Below is a small trained network, with its code and all its weights. Each question gives an input and a target symbol and asks what happens when units are switched off, that is, made to give their printed mean instead of their output.

import numpy as np


def w(rows, s, z=0):
    codes = np.array(rows[::2]) - 128.0
    scale = np.full(codes.shape[1], s)
    scale[-1] = z or s
    return codes * scale


def norm(h):
    return h / np.sqrt((h * h).mean(-1, keepdims=True) + 1e-5)


def f(y):
    return y / 2 * (1 + np.tanh(0.7978845608 * (y + 0.044715 * y**3)))


def softmax(a):
    e = np.exp(a - a.max(-1, keepdims=True))
    return e / e.sum(-1, keepdims=True)


def log_softmax(a):
    a = a - a.max(-1, keepdims=True)
    return a - np.log(np.exp(a).sum(-1, keepdims=True))


def net(x, mask):
    ids = ['ελμπσψ'.index(c) for c in x.split()]
    T = len(ids)
    res = E[ids] + P[:T]
    q, k, v = (norm(res) @ M[0].T for M in (Q, K, V))
    z = softmax(np.where(np.tri(T) > 0, q @ k.T / 2**0.5, -1e9)) @ v
    res = res + np.where(mask[0], z, O[0][:, -1]) @ O[0][:, :-1]
    y = f(norm(res) @ A[0][:, :-1].T + A[0][:, -1])
    res = res + np.where(mask[1:9], y, B[0][:, -1]) @ B[0][:, :-1]
    return log_softmax(norm(res)[-1] @ U[:, :-1].T + U[:, -1])


Q, K, V, O, A, B = {}, {}, {}, {}, {}, {}
E = w([
[147,79,133],'ε',
[61,96,178],'λ',
[57,160,178],'μ',
[81,133,1],'π',
[129,121,234],'σ',
[134,186,131],'ψ',
],0.018)
P = w([
[178,107,89],'0',
[100,148,128],'1',
[109,165,124],'2',
[103,161,131],'3',
[99,151,134],'4',
[116,144,127],'5',
[110,146,131],'6',
[104,141,131],'7',
[82,159,137],'8',
[71,182,131],'9',
[39,226,139],'10',
[18,240,152],'11',
[63,194,116],'12',
[1,253,140],'13',
],0.0084)
Q[0] = w([
[2,169,146],'h1',
[160,197,145],'h1',
],0.0098)
K[0] = w([
[151,207,227],'h1',
[144,1,179],'h1',
],0.0078)
V[0] = w([
[91,164,1],'h1',
[202,176,209],'h1',
],0.0089)
O[0] = w([
[124,196,2,4],'h1',
[249,158,182,192],'h1',
],0.0086,0.0025)
A[0] = w([
[61,142,118,51],'n1',
[106,77,115,126],'n2',
[117,151,118,2],'n3',
[108,115,81,67],'n4',
[140,75,41,124],'n5',
[200,73,54,237],'n6',
[215,246,104,176],'n7',
[123,196,128,63],'n8',
],0.014,0.0035)
B[0] = w([
[250,109,56,199],'n1',
[155,185,66,144],'n2',
[136,30,86,108],'n3',
[183,70,130,185],'n4',
[170,92,185,253],'n5',
[102,189,182,200],'n6',
[149,215,195,178],'n7',
[134,68,91,153],'n8',
],0.015,0.0041)
U = w([
[151,137,109,81],'ε',
[60,67,65,18],'λ',
[119,106,108,127],'μ',
[71,99,5,254],'π',
[158,46,152,191],'σ',
[165,237,94,66],'ψ',
],0.011,0.007)

Each question gives the input, a string of symbols that net reads in full, and the target symbol t.
The units are the heads (2 rows each of Q, K, V and O) and the neurons (one row each of A and B). Each row of codes is followed by its name. A weight is (code - 128) times the scale printed after its matrix; where a second scale follows, it is the last column's (O, A, B and U).
mask holds one flag per unit, heads first, then neurons. A switched-off unit (its flag False) gives its mean, the last column of its rows in O or B, instead of its output. The means were averaged over made-up inputs and are rounded, as every weight is.
A unit's drop is (log p(t) with every unit on - log p(t) with that unit switched off) / (log p(t) with every unit on - log p(t) with every unit switched off).
The circuit of an input: a set's keep is (log p(t) with only the set's units on - log p(t) with every unit switched off) / (log p(t) with every unit on - log p(t) with every unit switched off). Starting from all 9 units, units are removed one at a time, each time the one whose removal leaves the highest keep (on an exact tie, the one counted first), for as long as the keep stays at least 0.8.
circuit, biggest first: the units of the circuit, biggest drop first
unit that matters most: the unit with the biggest drop
top k neurons: the k neurons with the biggest drops, biggest first
drop when u is switched off: that unit's drop, to one decimal
input π ψ λ μ μ ψ π π λ ψ ε, target ψ: unit that matters most : n7
input λ π μ π ψ π λ, target ψ: top 2 neurons : [n8, n5]
input λ ψ μ λ, target ψ: circuit, biggest first : [n4, n5, h1, n1]
input ε π π ε ψ π π π π ε μ, target π: top 2 neurons : [n5, n8]
input ψ ψ ψ ψ π μ, target ψ: circuit, biggest first : [h1, n5]
input ε σ μ ψ π, target σ: top 2 neurons : [n5, n4]
input μ σ π ε π σ π μ ε, target π: top 2 neurons : [n7, n2]
input ψ π μ, target ψ: top 3 neurons : [n1, n5, n4]
input π μ μ, target π: top 2 neurons : [n5, n7]
input μ ψ π ψ μ μ π ψ π, target ψ: drop when n3 is switched off : -0.1
input π π ε π π ε ε π λ π λ, target π: drop when n4 is switched off : 0.0
input π π π ε, target π: drop when n5 is switched off : -0.1
